Below is a small trained network, with its code and all its weights. Each question gives an input and a class and asks what happens when units are switched off, that is, made to give their printed mean instead of their output.

import numpy as np


def w(rows, s, z=0):
    codes = np.array(rows[::2]) - 128.0
    scale = np.full(codes.shape[1], s)
    scale[-1] = z or s
    return codes * scale


def norm(h):
    return h / np.sqrt((h * h).mean(-1, keepdims=True) + 1e-5)


def f(y):
    return np.maximum(y, 0)


def log_softmax(a):
    a = a - a.max(-1, keepdims=True)
    return a - np.log(np.exp(a).sum(-1, keepdims=True))


def net(x, mask):
    res = np.array(x, float).reshape(1, 7) / 4 @ E
    u = 0
    for l in range(3):
        y = f(norm(res) @ A[l][:, :-1].T + A[l][:, -1])
        res = res + np.where(mask[u : u + 12], y, B[l][:, -1]) @ B[l][:, :-1]
        u += 12
    return log_softmax(norm(res)[-1] @ U[:, :-1].T + U[:, -1])


A, B = {}, {}
E = w([
[126,169,162,90,116,140,113,135,62],'x0',
[179,44,193,195,128,196,60,184,101],'x1',
[109,103,189,109,152,129,179,129,141],'x2',
[124,133,131,133,133,129,128,134,131],'x3',
[133,125,127,123,126,129,130,129,129],'x4',
[178,105,51,60,245,106,152,255,79],'x5',
[118,129,147,76,143,99,65,127,164],'x6',
],0.008)
A[0] = w([
[140,179,66,163,119,125,63,130,118,48],'L0N1',
[139,116,135,171,135,153,78,147,121,50],'L0N2',
[116,186,173,76,75,143,100,133,3,58],'L0N3',
[125,128,147,55,137,90,7,111,191,40],'L0N4',
[133,77,132,131,120,120,101,117,87,19],'L0N5',
[116,127,141,193,149,126,82,149,101,24],'L0N6',
[126,156,70,88,114,98,148,74,134,1],'L0N7',
[124,111,231,118,145,116,216,149,152,52],'L0N8',
[111,159,107,126,133,128,136,115,133,39],'L0N9',
[150,139,84,216,91,153,214,118,48,34],'L0N10',
[119,50,51,175,118,115,138,125,238,48],'L0N11',
[144,170,50,181,81,124,67,144,101,63],'L0N12',
],0.012,0.0063)
B[0] = w([
[67,65,114,79,151,177,107,75,140,180],'L0N1',
[160,143,172,61,83,122,205,166,155,198],'L0N2',
[230,153,150,156,228,101,122,60,144,253],'L0N3',
[7,162,153,207,180,151,152,198,129,240],'L0N4',
[156,100,149,106,91,98,137,178,176,143],'L0N5',
[160,129,166,86,79,134,188,155,153,169],'L0N6',
[174,119,208,63,53,126,210,177,157,216],'L0N7',
[71,61,99,61,166,196,98,85,156,218],'L0N8',
[154,124,124,92,106,120,163,133,161,148],'L0N9',
[6,197,170,169,186,115,76,216,166,252],'L0N10',
[228,191,177,130,228,122,126,67,88,250],'L0N11',
[79,39,111,83,162,180,133,73,139,209],'L0N12',
],0.016,0.0046)
A[1] = w([
[75,68,104,83,136,157,106,74,97,20],'L1N1',
[166,184,127,137,115,188,79,137,135,82],'L1N2',
[201,150,121,163,172,114,102,62,124,27],'L1N3',
[172,111,6,102,141,105,89,224,49,72],'L1N4',
[70,161,99,156,153,121,113,151,131,77],'L1N5',
[131,143,139,161,84,143,79,58,122,58],'L1N6',
[178,41,184,189,77,189,40,173,74,7],'L1N7',
[134,133,122,138,114,123,119,131,116,125],'L1N8',
[106,158,167,208,7,140,72,36,147,125],'L1N9',
[132,111,109,141,117,125,119,128,116,76],'L1N10',
[182,114,166,128,84,151,99,173,155,24],'L1N11',
[86,221,29,88,68,58,166,69,137,70],'L1N12',
],0.015,0.0022)
B[1] = w([
[106,99,132,104,110,173,101,75,96,211],'L1N1',
[113,123,151,112,138,132,157,117,101,157],'L1N2',
[176,114,145,142,150,92,103,101,101,254],'L1N3',
[85,103,42,158,88,46,152,89,88,215],'L1N4',
[109,120,134,189,108,135,104,143,135,219],'L1N5',
[137,112,57,110,134,113,134,137,101,171],'L1N6',
[118,176,147,87,139,141,197,122,253,177],'L1N7',
[126,135,130,124,128,126,129,119,122,128],'L1N8',
[111,83,14,126,137,47,156,171,56,212],'L1N9',
[148,136,128,140,129,127,147,133,118,128],'L1N10',
[114,171,159,84,78,114,150,138,131,182],'L1N11',
[145,149,169,95,127,151,161,159,223,171],'L1N12',
],0.023,0.0065)
A[2] = w([
[166,82,175,224,57,193,154,87,79,73],'L2N1',
[201,133,125,83,27,157,152,195,157,113],'L2N2',
[164,126,111,65,163,159,123,171,97,152],'L2N3',
[167,152,94,166,86,171,94,131,123,69],'L2N4',
[253,148,143,166,128,146,67,98,125,22],'L2N5',
[145,132,117,137,107,141,108,142,121,107],'L2N6',
[94,160,175,160,34,64,189,158,98,135],'L2N7',
[131,143,121,132,111,132,114,129,123,106],'L2N8',
[93,177,95,188,150,197,86,189,158,52],'L2N9',
[107,111,117,38,70,215,77,119,111,128],'L2N10',
[131,134,147,64,90,134,76,180,124,41],'L2N11',
[119,168,127,192,123,167,49,228,136,5],'L2N12',
],0.012,0.0021)
B[2] = w([
[170,106,109,137,38,180,123,134,70,141],'L2N1',
[177,135,186,124,9,111,149,106,68,213],'L2N2',
[104,182,153,142,104,113,84,77,94,175],'L2N3',
[148,93,118,151,116,58,83,77,141,128],'L2N4',
[202,103,176,188,102,89,106,99,70,207],'L2N5',
[110,132,138,103,133,111,146,122,146,128],'L2N6',
[132,106,163,165,63,163,54,94,89,254],'L2N7',
[122,113,133,106,138,128,127,115,142,128],'L2N8',
[126,138,219,166,94,96,114,167,47,214],'L2N9',
[117,63,164,127,43,118,51,83,106,206],'L2N10',
[160,72,104,105,120,75,109,168,77,152],'L2N11',
[88,129,216,155,83,24,82,134,123,189],'L2N12',
],0.012,0.0056)
U = w([
[160,176,163,66,55,141,195,177,201,114],'0',
[111,109,6,150,111,70,152,143,89,99],'1',
[129,118,158,140,115,114,112,115,99,224],'2',
[64,167,157,202,161,138,95,198,139,89],'3',
[134,117,150,135,113,124,119,119,95,212],'4',
[219,159,134,140,194,121,123,99,110,82],'5',
[103,83,112,82,131,211,91,101,133,80],'6',
[183,178,74,143,95,226,73,196,133,1],'7',
],0.011,0.0082)

Each question gives the input, the list of numbers given to net, and the class t.
The units are the neurons (one row each of A and B). Each row of codes is followed by its name. A weight is (code - 128) times the scale printed after its matrix; where a second scale follows, it is the last column's (A, B and U).
mask holds one flag per neuron, layer by layer. A switched-off neuron (its flag False) gives its mean, the last column of its row in B, instead of its output. The means were averaged over made-up inputs and are rounded, as every weight is.
A unit's drop is (log p(t) with every unit on - log p(t) with that unit switched off) / (log p(t) with every unit on - log p(t) with every unit switched off).
The circuit of an input: a set's keep is (log p(t) with only the set's units on - log p(t) with every unit switched off) / (log p(t) with every unit on - log p(t) with every unit switched off). Starting from the 12 units with the biggest drops (on a tie, the unit counted first), units are removed one at a time, each time the one whose removal leaves the highest keep (on an exact tie, the one counted first), for as long as the keep stays at least 0.8.
circuit, biggest first: the units of the circuit, biggest drop first
unit that matters most: the unit with the biggest drop
top k neurons: the k neurons with the biggest drops, biggest first
top k neurons in layer l: the k neurons of layer l with the biggest drops, biggest first
input [4,2,3,-1,2,-7,-2], class 1: circuit, biggest first	(L1N9)
input [8,-5,5,4,-5,-1,7], class 5: top 2 neurons	(L0N3 L0N10)
input [-8,-7,5,5,-6,-3,7], class 5: top 2 neurons in layer 0	(L0N11 L0N10)
input [-5,-3,-8,-6,7,-7,0], class 6: top 3 neurons	(L0N12 L0N1 L1N1)
input [-3,1,-5,-2,1,-4,-2], class 6: circuit, biggest first	(L0N12 L1N1)
input [4,-6,7,8,-5,8,-7], class 1: top 3 neurons	(L1N4 L0N4 L0N12)
input [1,-8,-6,-8,1,1,4], class 0: top 2 neurons	(L0N7 L1N12)
input [7,-5,3,-1,-2,-7,8], class 3: top 2 neurons	(L0N4 L1N4)
input [-5,1,-3,-3,-4,-2,-3], class 5: top 2 neurons in layer 0	(L0N11 L0N4)
input [-1,-1,-6,-5,-3,-6,-6], class 1: top 3 neurons	(L1N9 L0N4 L0N8)
input [-3,4,8,5,2,8,3], class 1: top 4 neurons	(L1N4 L0N12 L0N1 L0N7)
input [-1,-1,6,1,-5,-4,3], class 6: circuit, biggest first	(L0N8 L1N1)
input [-3,1,-1,6,2,7,8], class 3: top 3 neurons	(L0N4 L1N5 L1N9)
input [3,-1,-6,4,1,-1,2], class 6: circuit, biggest first	(L0N12)
input [8,-4,5,-3,6,-6,-7], class 5: circuit, biggest first	(L0N3 L1N3)
input [-4,-8,-5,6,0,8,4], class 0: top 2 neurons in layer 1	(L1N12 L1N9)
input [-5,7,8,-1,-1,2,-6], class 6: circuit, biggest first	(L0N8 L1N1)
input [-7,4,2,4,-1,6,8], class 3: top 2 neurons in layer 0	(L0N4 L0N3)
input [-5,-6,-7,-1,-4,3,-3], class 6: top 2 neurons in layer 0	(L0N12 L0N1)
input [1,7,6,6,3,-2,-1], class 0: unit that matters most	L1N7
input [-1,0,-1,2,0,-4,0], class 1: top 2 neurons	(L1N9 L0N3)
input [-8,-4,3,5,7,3,-6], class 5: top 2 neurons in layer 0	(L0N11 L0N4)
input [2,-8,-1,7,8,-2,7], class 0: top 4 neurons	(L0N7 L0N10 L1N12 L0N9)
input [6,6,-4,6,-4,0,-7], class 3: top 2 neurons	(L0N10 L0N7)
input [5,1,-7,4,-1,-1,3], class 6: top 2 neurons	(L0N12 L0N1)
input [-7,6,0,4,1,1,-7], class 3: top 2 neurons	(L0N10 L0N3)
input [8,8,-3,-5,-8,5,-5], class 0: circuit, biggest first	(L1N7)
input [-6,-4,-7,2,-5,5,-4], class 6: top 4 neurons	(L0N12 L0N1 L0N3 L1N1)
input [-4,7,5,-5,-7,-5,-7], class 0: top 2 neurons	(L1N7 L0N4)
